Below are the code and all the weights of a small trained network. Each question names an input and a target symbol and asks about switching units off, where a switched-off unit gives its printed mean instead of its output.

import numpy as np


def w(rows, s, z=0):
    codes = np.array(rows[::2]) - 128.0
    scale = np.full(codes.shape[1], s)
    scale[-1] = z or s
    return codes * scale


def f(y):
    return np.maximum(y, 0)


def softmax(a):
    e = np.exp(a - a.max(-1, keepdims=True))
    return e / e.sum(-1, keepdims=True)


def log_softmax(a):
    a = a - a.max(-1, keepdims=True)
    return a - np.log(np.exp(a).sum(-1, keepdims=True))


def net(x, mask):
    ids = ['βγεθμπστω'.index(c) for c in x.split()]
    T = len(ids)
    res = E[ids] + P[:T]
    u = 0
    for l in range(2):
        r = res
        for j in range(3):
            rows = slice(4 * j, 4 * j + 4)
            q, k, v = (r @ M[l][rows].T for M in (Q, K, V))
            z = softmax(np.where(np.tri(T) > 0, q @ k.T / 4**0.5, -1e9)) @ v
            o = O[l][rows]
            res = res + np.where(mask[u + j], z, o[:, -1]) @ o[:, :-1]
        u += 3
        y = f(res @ A[l][:, :-1].T + A[l][:, -1])
        res = res + np.where(mask[u : u + 12], y, B[l][:, -1]) @ B[l][:, :-1]
        u += 12
    return log_softmax(res[-1] @ U[:, :-1].T + U[:, -1])


Q, K, V, O, A, B = {}, {}, {}, {}, {}, {}
E = w([
[2,85,113,116,192],'β',
[124,144,156,114,47],'γ',
[47,91,60,107,203],'ε',
[47,163,207,119,115],'θ',
[95,79,28,113,169],'μ',
[126,170,145,138,100],'π',
[126,162,178,139,54],'σ',
[121,166,149,81,83],'τ',
[80,167,212,149,76],'ω',
],0.017)
P = w([
[185,178,171,121,171],'0',
[120,86,109,159,131],'1',
[123,114,178,6,164],'2',
[112,126,81,178,78],'3',
[123,197,171,118,167],'4',
[130,64,127,173,154],'5',
[103,161,116,22,98],'6',
[91,121,62,187,45],'7',
[121,182,193,115,167],'8',
[129,77,121,174,161],'9',
[93,170,93,20,66],'10',
],0.018)
Q[0] = w([
[85,113,139,200,145],'0.h1',
[103,182,139,150,160],'0.h1',
[131,3,147,93,135],'0.h1',
[184,66,141,164,118],'0.h1',
[173,103,109,140,130],'0.h2',
[90,163,58,155,67],'0.h2',
[86,131,97,109,86],'0.h2',
[149,57,103,82,67],'0.h2',
[178,96,81,105,179],'0.h3',
[141,95,182,80,66],'0.h3',
[107,146,82,192,169],'0.h3',
[151,98,213,137,125],'0.h3',
],0.018)
K[0] = w([
[143,119,147,204,178],'0.h1',
[135,138,112,198,81],'0.h1',
[166,208,163,35,212],'0.h1',
[166,61,187,96,154],'0.h1',
[115,149,125,75,139],'0.h2',
[49,121,66,121,26],'0.h2',
[79,164,62,210,89],'0.h2',
[111,250,82,96,135],'0.h2',
[148,112,92,50,151],'0.h3',
[125,172,193,104,9],'0.h3',
[104,89,57,210,230],'0.h3',
[168,129,199,137,100],'0.h3',
],0.015)
V[0] = w([
[105,193,93,166,121],'0.h1',
[92,197,76,101,88],'0.h1',
[176,113,145,114,164],'0.h1',
[155,132,129,184,124],'0.h1',
[187,87,241,153,9],'0.h2',
[138,118,77,35,56],'0.h2',
[92,193,146,111,191],'0.h2',
[195,149,2,6,137],'0.h2',
[179,91,210,112,61],'0.h3',
[120,164,175,81,33],'0.h3',
[77,137,155,106,72],'0.h3',
[123,135,161,188,116],'0.h3',
],0.0075)
O[0] = w([
[160,101,153,99,55,171],'0.h1',
[119,126,152,100,91,209],'0.h1',
[69,169,93,155,102,65],'0.h1',
[129,106,132,131,53,81],'0.h1',
[141,177,89,157,255,50],'0.h2',
[150,96,175,88,237,94],'0.h2',
[144,151,99,96,9,152],'0.h2',
[213,88,154,106,104,1],'0.h2',
[115,198,129,143,171,64],'0.h3',
[112,143,100,126,211,157],'0.h3',
[125,183,124,131,166,208],'0.h3',
[157,147,125,139,119,117],'0.h3',
],0.008,0.0053)
A[0] = w([
[144,106,68,137,103,5],'0.n1',
[155,144,148,212,122,4],'0.n2',
[152,207,157,88,127,69],'0.n3',
[76,138,134,197,176,71],'0.n4',
[113,115,175,67,154,70],'0.n5',
[138,181,131,71,129,12],'0.n6',
[185,147,128,182,100,7],'0.n7',
[196,83,35,198,114,148],'0.n8',
[165,175,159,110,131,54],'0.n9',
[100,150,89,102,79,80],'0.n10',
[148,93,134,123,94,129],'0.n11',
[152,151,143,4,124,3],'0.n12',
],0.013,0.0054)
B[0] = w([
[129,127,101,156,152,160],'0.n1',
[94,49,166,227,74,142],'0.n2',
[103,73,112,85,115,230],'0.n3',
[143,88,153,102,93,234],'0.n4',
[236,117,99,170,122,230],'0.n5',
[115,110,114,167,196,203],'0.n6',
[69,136,187,97,247,131],'0.n7',
[141,184,103,98,28,169],'0.n8',
[174,97,87,144,106,171],'0.n9',
[144,139,155,111,172,241],'0.n10',
[133,155,121,142,146,214],'0.n11',
[98,145,168,159,60,254],'0.n12',
],0.013,0.008)
Q[1] = w([
[96,150,65,248,122],'1.h1',
[152,126,82,171,113],'1.h1',
[127,161,194,90,104],'1.h1',
[86,163,125,48,137],'1.h1',
[109,152,133,55,157],'1.h2',
[119,80,146,104,155],'1.h2',
[77,159,126,88,126],'1.h2',
[140,152,131,94,151],'1.h2',
[59,146,138,122,77],'1.h3',
[173,130,149,177,145],'1.h3',
[175,95,144,78,120],'1.h3',
[143,187,53,156,113],'1.h3',
],0.015)
K[1] = w([
[170,250,74,139,111],'1.h1',
[160,154,109,152,98],'1.h1',
[108,90,201,73,112],'1.h1',
[74,141,184,197,114],'1.h1',
[139,104,144,208,122],'1.h2',
[137,116,112,174,128],'1.h2',
[80,68,162,161,115],'1.h2',
[103,133,109,133,149],'1.h2',
[66,107,170,71,101],'1.h3',
[178,141,116,168,133],'1.h3',
[154,74,131,164,83],'1.h3',
[137,185,39,92,140],'1.h3',
],0.013)
V[1] = w([
[154,174,94,123,131],'1.h1',
[48,147,174,102,134],'1.h1',
[193,83,117,106,118],'1.h1',
[48,112,111,34,123],'1.h1',
[159,140,163,139,142],'1.h2',
[87,71,142,82,129],'1.h2',
[185,161,94,101,124],'1.h2',
[121,142,149,2,172],'1.h2',
[111,187,93,159,116],'1.h3',
[166,170,105,233,139],'1.h3',
[114,112,103,171,93],'1.h3',
[84,137,156,173,185],'1.h3',
],0.0061)
O[1] = w([
[202,87,118,218,57,52],'1.h1',
[163,118,127,91,158,180],'1.h1',
[127,198,53,182,157,139],'1.h1',
[124,150,102,154,192,228],'1.h1',
[143,178,91,158,164,75],'1.h2',
[137,69,55,105,98,218],'1.h2',
[230,128,136,56,74,57],'1.h2',
[164,233,85,252,95,64],'1.h2',
[134,137,140,210,138,83],'1.h3',
[91,68,80,184,14,1],'1.h3',
[127,88,120,177,186,209],'1.h3',
[173,56,218,53,21,61],'1.h3',
],0.0037,0.0042)
A[1] = w([
[124,174,139,58,153,147],'1.n1',
[93,147,129,53,192,58],'1.n2',
[135,77,95,155,216,40],'1.n3',
[159,69,141,102,153,70],'1.n4',
[71,96,131,221,130,64],'1.n5',
[155,222,103,105,151,181],'1.n6',
[143,129,123,183,78,56],'1.n7',
[123,121,207,176,154,150],'1.n8',
[147,56,85,140,184,218],'1.n9',
[143,66,84,184,84,2],'1.n10',
[250,111,89,148,134,96],'1.n11',
[79,207,217,163,150,67],'1.n12',
],0.012,0.0098)
B[1] = w([
[188,71,120,88,172,188],'1.n1',
[175,80,180,234,79,183],'1.n2',
[112,130,114,4,30,161],'1.n3',
[84,91,52,138,67,151],'1.n4',
[202,41,126,119,127,182],'1.n5',
[108,29,208,159,167,156],'1.n6',
[113,94,171,64,128,161],'1.n7',
[159,179,33,116,155,195],'1.n8',
[61,212,115,164,114,254],'1.n9',
[78,185,125,106,216,160],'1.n10',
[191,1,84,169,209,158],'1.n11',
[208,106,114,37,54,160],'1.n12',
],0.0099,0.0081)
U = w([
[119,121,158,4,178,104],'β',
[120,110,90,82,176,72],'γ',
[130,170,188,176,60,166],'ε',
[106,118,201,134,195,181],'θ',
[155,79,133,128,104,34],'μ',
[106,200,154,131,170,236],'π',
[90,172,96,100,90,91],'σ',
[170,166,116,191,124,219],'τ',
[59,66,157,149,100,2],'ω',
],0.014,0.0099)

Each question gives the input, a string of symbols that net reads in full, and the target symbol t.
The units are the heads (4 rows each of Q, K, V and O) and the neurons (one row each of A and B). Each row of codes is followed by its name. A weight is (code - 128) times the scale printed after its matrix; where a second scale follows, it is the last column's (O, A, B and U).
mask holds one flag per unit, layer by layer, with each layer's heads first. A switched-off unit (its flag False) gives its mean, the last column of its rows in O or B, instead of its output. The means were averaged over made-up inputs and are rounded, as every weight is.
A unit's drop is (log p(t) with every unit on - log p(t) with that unit switched off) / (log p(t) with every unit on - log p(t) with every unit switched off).
unit that matters most: the unit with the biggest drop
k most important neurons of layer l: the k neurons of layer l with the biggest drops, biggest first
heads that matter: for each layer, one digit per head in row order, 1 if its drop is at least 0.15 and else 0, layers parted by /
input β ε σ ε ε ε σ μ γ ε σ, target μ: unit that matters most => 0.n5
input σ ε β σ ε σ β, target σ: heads that matter => 010 / 000
input γ β τ, target γ: heads that matter => 111 / 000
input σ ω γ σ π ε γ β σ σ σ, target β: 2 most important neurons of layer 1 => (1.n9, 1.n1)
input ε σ β θ ε π σ τ β τ θ, target τ: heads that matter => 110 / 000
input β β ω γ τ, target β: heads that matter => 110 / 101
input ε σ μ, target ε: heads that matter => 010 / 000
input τ θ τ ε ε μ γ, target ε: 4 most important neurons of layer 0 => (0.n12, 0.n5, 0.n9, 0.n4)
input ε β ε σ β ε ω, target σ: heads that matter => 011 / 000
input σ ω β σ, target τ: heads that matter => 011 / 000
input π σ β, target π: heads that matter => 000 / 000
input β θ θ β γ, target θ: 2 most important neurons of layer 0 => (0.n3, 0.n9)
input ε σ τ, target ε: 3 most important neurons of layer 0 => (0.n12, 0.n5, 0.n9)
input β θ μ ε π, target θ: unit that matters most => 0.h2
input τ θ τ π σ β ω θ θ θ γ, target θ: 2 most important neurons of layer 1 => (1.n2, 1.n1)
input β β ω σ ε σ θ, target σ: 3 most important neurons of layer 1 => (1.n9, 1.n3, 1.n4)
input μ β θ γ β, target β: heads that matter => 111 / 100
input β ε τ ω β ε β μ ε μ θ, target μ: 2 most important neurons of layer 1 => (1.n11, 1.n9)
input β β τ β ω τ ε β θ, target τ: heads that matter => 100 / 000
input σ β μ ε, target σ: unit that matters most => 0.n5
input π ε θ β β τ τ β σ γ γ, target β: 2 most important neurons of layer 0 => (0.n12, 0.n10)
input μ τ σ τ γ β β ε β, target β: heads that matter => 011 / 100
input γ τ θ, target γ: 4 most important neurons of layer 0 => (0.n3, 0.n5, 0.n6, 0.n8)
input ε β τ σ β γ μ θ β ε σ, target θ: 2 most important neurons of layer 0 => (0.n12, 0.n3)
input μ β σ, target μ: heads that matter => 010 / 010
input β ε ε ω, target μ: 3 most important neurons of layer 1 => (1.n5, 1.n12, 1.n9)
input τ σ θ π β μ ε, target π: 4 most important neurons of layer 0 => (0.n5, 0.n12, 0.n3, 0.n4)
input θ σ σ θ ε ε μ σ β ω, target μ: 3 most important neurons of layer 0 => (0.n2, 0.n5, 0.n3)
